Here is a tiny trained network, its code and every weight. The questions are about switching its units off for an input and a class, where a switched-off unit gives its printed mean instead of its output.

import numpy as np


def w(rows, s, z=0):
    codes = np.array(rows[::2]) - 128.0
    scale = np.full(codes.shape[1], s)
    scale[-1] = z or s
    return codes * scale


def f(y):
    return np.maximum(y, 0)


def log_softmax(a):
    a = a - a.max(-1, keepdims=True)
    return a - np.log(np.exp(a).sum(-1, keepdims=True))


def net(x, mask):
    res = np.array(x, float).reshape(1, 5) / 4 @ E
    y = f(res @ A[0][:, :-1].T + A[0][:, -1])
    res = res + np.where(mask, y, B[0][:, -1]) @ B[0][:, :-1]
    return log_softmax(res[-1] @ U[:, :-1].T + U[:, -1])


A, B = {}, {}
E = w([
[55,254,211,142,76,30,130,169,124],'x0',
[142,146,120,110,141,125,124,122,143],'x1',
[49,171,75,166,223,71,65,81,16],'x2',
[129,130,127,126,128,126,127,123,133],'x3',
[181,98,233,68,132,173,33,153,85],'x4',
],0.012)
A[0] = w([
[107,101,72,125,134,133,254,124,162,50],'N0',
[151,66,127,114,141,201,114,105,144,144],'N1',
[146,155,136,88,68,141,214,142,151,59],'N2',
[68,194,93,172,159,65,148,90,119,117],'N3',
[134,65,62,124,190,149,159,111,113,64],'N4',
[107,170,194,107,95,83,121,167,150,7],'N5',
[99,162,87,163,162,102,154,73,96,154],'N6',
[81,231,126,170,145,103,149,116,100,90],'N7',
[129,141,106,155,196,136,25,85,42,165],'N8',
[80,109,111,135,233,131,54,74,61,14],'N9',
[112,199,201,121,109,112,146,188,102,80],'N10',
[106,137,64,190,132,137,215,94,192,186],'N11',
[134,95,81,99,150,151,178,61,97,12],'N12',
[191,85,143,79,145,173,105,111,146,133],'N13',
],0.012,0.014)
B[0] = w([
[245,107,177,87,169,126,47,105,114,171],'N0',
[159,84,124,145,176,165,168,135,121,202],'N1',
[49,130,124,110,150,93,86,83,133,164],'N2',
[130,99,92,149,164,135,215,176,106,204],'N3',
[80,168,171,116,104,78,73,87,157,179],'N4',
[211,92,141,119,120,172,54,131,105,167],'N5',
[148,125,95,134,182,176,144,128,108,196],'N6',
[88,133,97,139,119,132,184,178,106,191],'N7',
[73,163,139,145,80,54,112,109,175,252],'N8',
[232,94,170,116,134,126,20,136,147,210],'N9',
[143,171,162,125,130,74,74,71,204,189],'N10',
[101,166,190,113,60,80,44,122,194,212],'N11',
[61,188,93,96,76,98,170,132,111,150],'N12',
[105,63,100,120,131,194,147,161,80,201],'N13',
],0.012,0.023)
U = w([
[218,118,143,104,122,160,68,103,130,254],'0',
[40,188,148,102,90,92,111,105,150,39],'1',
[108,111,75,120,141,206,253,165,40,100],'2',
],0.012,0.0062)

Each question gives the input, the list of numbers given to net, and the class t.
The units are the neurons (one row each of A and B). Each row of codes is followed by its name. A weight is (code - 128) times the scale printed after its matrix; where a second scale follows, it is the last column's (A, B and U).
mask holds one flag per neuron, in row order. A switched-off neuron (its flag False) gives its mean, the last column of its row in B, instead of its output. The means were averaged over made-up inputs and are rounded, as every weight is.
A unit's drop is (log p(t) with every unit on - log p(t) with that unit switched off) / (log p(t) with every unit on - log p(t) with every unit switched off).
The circuit of an input: a set's keep is (log p(t) with only the set's units on - log p(t) with every unit switched off) / (log p(t) with every unit on - log p(t) with every unit switched off). Starting from the 12 units with the biggest drops (on a tie, the unit counted first), units are removed one at a time, each time the one whose removal leaves the highest keep (on an exact tie, the one counted first), for as long as the keep stays at least 0.8.
circuit, biggest first: the units of the circuit, biggest drop first
top k neurons: the k neurons with the biggest drops, biggest first
drop of u: that unit's drop, to one decimal
input [1,-2,2,4,5], class 1: circuit, biggest first => [N0]
input [-2,-5,-1,-4,3], class 2: top 2 neurons => [N9, N11]
input [1,4,6,2,6], class 1: top 4 neurons => [N8, N0, N5, N1]
input [-7,-1,6,-2,-6], class 1: top 3 neurons => [N12, N4, N8]
input [1,7,5,-5,-6], class 2: top 4 neurons => [N3, N6, N7, N10]
input [4,-4,5,-1,0], class 2: top 3 neurons => [N3, N11, N7]
input [-1,2,0,4,-7], class 0: top 4 neurons => [N0, N8, N6, N2]
input [-7,-5,8,-2,-1], class 1: top 2 neurons => [N8, N4]
input [8,8,-2,-5,1], class 0: top 4 neurons => [N5, N8, N11, N4]
input [3,-4,2,-6,-2], class 2: top 2 neurons => [N3, N8]
input [0,-5,-6,7,5], class 2: top 3 neurons => [N9, N11, N13]
input [1,1,2,-2,3], class 1: top 2 neurons => [N9, N0]
input [-6,-8,2,2,-6], class 1: drop of N12 => 1.3
input [5,3,5,0,-6], class 2: circuit, biggest first => [N3]
input [8,-7,-4,-1,5], class 0: drop of N5 => 3.6
input [-5,7,2,0,0], class 1: drop of N0 => 0.4
